Read these off the table that follows. Rows and columns are numbered from 1.
1) Give the entry directly below the largest entry.
2) Give the smallest entry.
3) Give the entry directly above -29.
4) Give the entry at row 1, column 2.
5) Give the bottom-left entry.
6) Give the entry just left of the largest entry.
7) Give the entry in row 2 and column 1.
8) Give the entry just left of the smallest entry.
15	-35	-4	33	-14	-8	-21	-9	-31	-14	-14	19	-8	29	13	6
19	24	8	11	5	1	-36	-8	23	19	22	2	-25	18	13	28
-36	-14	-12	-67	3	5	11	15	-18	-21	-29	-52	-31	-45	-23	-46
1) 11
2) -67
3) 22
4) -35
5) -36
6) -4
7) 19
8) -12

[[ 0.29  0.53  0.47  0.36 -0.03  0.55 -0.23 -0.68]
 [ 0.01  1.10  1.09  1.46  0.68  1.14 -0.81 -1.61]
 [-0.30  0.53 -0.05  0.89  0.24  0.25 -1.11 -0.97]
 [ 0.56  0.58  0.78  0.18 -0.07  0.69  0.17 -0.64]
 [ 0.63 -0.33  0.06 -1.06 -0.68 -0.08  0.85  0.50]
 [-0.06 -1.15 -1.00 -1.50 -0.70 -1.03  0.55  1.16]]
Rows and columns are numbered from 1.
Give the bottom-right entry.
1.16
Give the top entry of the column that holds the smallest entry.
-0.68
The entry in the top-left corner: 0.29
The entry directly below -0.97 -> -0.64
Give the entry at row 2, column 3.
1.09
Give the entry in row 1 and column 3.
0.47
The maximum: 1.46
Give the entry directly above 1.46.
0.36
Give the entry directly below -0.05.
0.78
The entry directly below the largest entry -> 0.89
Give the entry in row 3 and column 2.
0.53
Give the entry in row 2 and column 2.
1.10
The entry at row 3, column 1: -0.30
The entry in the bottom-left corner is -0.06
Give the entry directly below the smallest entry.
-0.97
The bottom entry of the column that holds the largest entry: -1.50
The entry in row 2 and column 1 is 0.01
The entry directly above -0.06 is 0.63
The entry directly above -0.97: -1.61
Give the entry in row 1 and column 2.
0.53
Give the entry directly below -0.08.
-1.03
Give the entry just right of -0.08.
0.85
Give the entry just right of the largest entry.
0.68
The entry directly above -0.70: -0.68
The entry just left of 0.85 -> -0.08

Read these off the table that follows.
1) Give the 1st entry, reading row by row.
2) Give the first entry on the diagonal from the top-right corner.
3) Give the entry just left of 12.
4) Give the smallest entry in the last column.
5) Give the entry just right of 27.
6) Give the second entry, reading row by row.
[[-29  31   5   1]
 [  1  27  12   6]
 [-39  31   6  -3]]
1) -29
2) 1
3) 27
4) -3
5) 12
6) 31

a =
-33,-5,-5,-11,-16,5,-4,-84,16,11,-5,13,14,-65
41,5,23,0,-4,5,-16,-34,-18,-7,-14,-18,6,5
-10,17,-21,-11,-12,11,-4,5,0,18,-21,-15,12,-58
47,3,-1,6,6,-8,-13,8,47,15,-7,-5,6,43
44,13,-28,-18,16,-2,24,-8,-11,2,14,3,-13,25
22,3,19,-9,4,4,-43,42,-14,10,0,-6,5,9
63,-14,4,-2,-9,-4,-3,-23,-4,-10,8,10,-23,6
5,8,-9,-10,3,-2,0,-46,26,11,19,-7,2,-6
-30,2,-12,4,-8,3,-13,13,16,3,10,-13,-14,47
-18,-6,-19,-1,5,14,31,-9,-8,7,-4,-3,1,-7
48,8,-42,-9,17,4,-17,-14,-30,4,26,-3,17,36
6,-6,10,-4,-2,0,21,72,-44,1,1,-7,-19,-9
61,0,28,5,5,1,-39,24,21,7,-10,-6,-13,25
-47,7,39,3,-24,-2,14,19,-51,-1,-10,-6,4,-39
Rows and columns are numbered from 1.
The entry just left of the smallest entry -> -4
The entry in row 1 and column 1: -33
What is the entry in row 3 and column 1?
Answer: -10
What is the entry directly below the largest entry?
Answer: 24
What is the entry in the bottom-right corner?
Answer: -39
The maximum is 72
The top entry of the column that holds the smallest entry is -84
What is the entry in row 2 and column 1?
Answer: 41
What is the bottom-left entry?
Answer: -47
The entry at row 1, column 2 is -5
The entry at row 1, column 3 is -5
The entry directly above -47 is 61
What is the entry in row 3 and column 2?
Answer: 17
What is the entry directly below the smallest entry?
Answer: -34
What is the bottom entry of the column that holds the smallest entry?
Answer: 19
The entry just left of the largest entry: 21
The entry in row 2 and column 2: 5
What is the entry directly below -28?
Answer: 19
What is the top-right entry?
Answer: -65
What is the entry directly below 15?
Answer: 2

array([[  7, -23,  10, -23,  11,   1, -12,  -2, -33, -14, -28,  11, -21,
        -29,  22,   1],
       [ -5,  10,  -3, -31,  17, -18, -26,  -9, -18, -26,  -1,  25,  18,
        -13, -26, -31],
       [-17,  29, -27, -12,  -8,   3, -11, -10,   9,  12,  12,  -3,  32,
          7,  23, -19],
       [ 31,   5, -29, -29,  -4,  16, -23,  -8, -19, -13,  15,  30,  19,
        -21,  -4, -18],
       [-25,  18, -25,  25,  -1,   5,  12,  26,   3, -33, -32,   9,  14,
         28,   8,  30],
       [-26, -10, -28,  14,  21,   3, -28,  24, -22,  -6, -14,  -1, -14,
        -15, -18,  20],
       [-20,  14, -14,  30,  -2, -24,  19,  16,  11,  28,  24, -33,   6,
          1, -17,   2],
       [-15,  27, -24, -23,  12,   1, -25,  26,  27,  -6, -23, -33,  27,
        -18, -30,   6],
       [  2, -33, -17, -11, -27,  22,  23, -26, -24,  24,   9,   6, -26,
        -16,  20,  12],
       [-19, -25, -28,  26,   9, -25,   2,  -1, -24, -13, -17, -29, -14,
          0,  21, -10],
       [-14,  -7,  18, -11, -31,  22,  22,  15, -25, -29,  23, -14,  -1,
         -9,   8,  -7]])
The entry just right of the largest entry is 7
The largest entry?
A: 32

[[37, -37, -60, 21, 66, -4, 63], [10, -12, 0, 36, 14, -15, 45], [47, -50, 1, 4, -1, 10, 33], [13, 37, 7, -14, 44, -44, 11]]
Which number is the entry just left of 4? 1
The first entry in reading order: 37
The second smallest entry -> -50
Which number is the 5th entry in reading order? 66
The minimum: -60
Which number is the second largest entry? 63
Which number is the entry just right of the smallest entry? 21
The entry just right of 4 -> -1
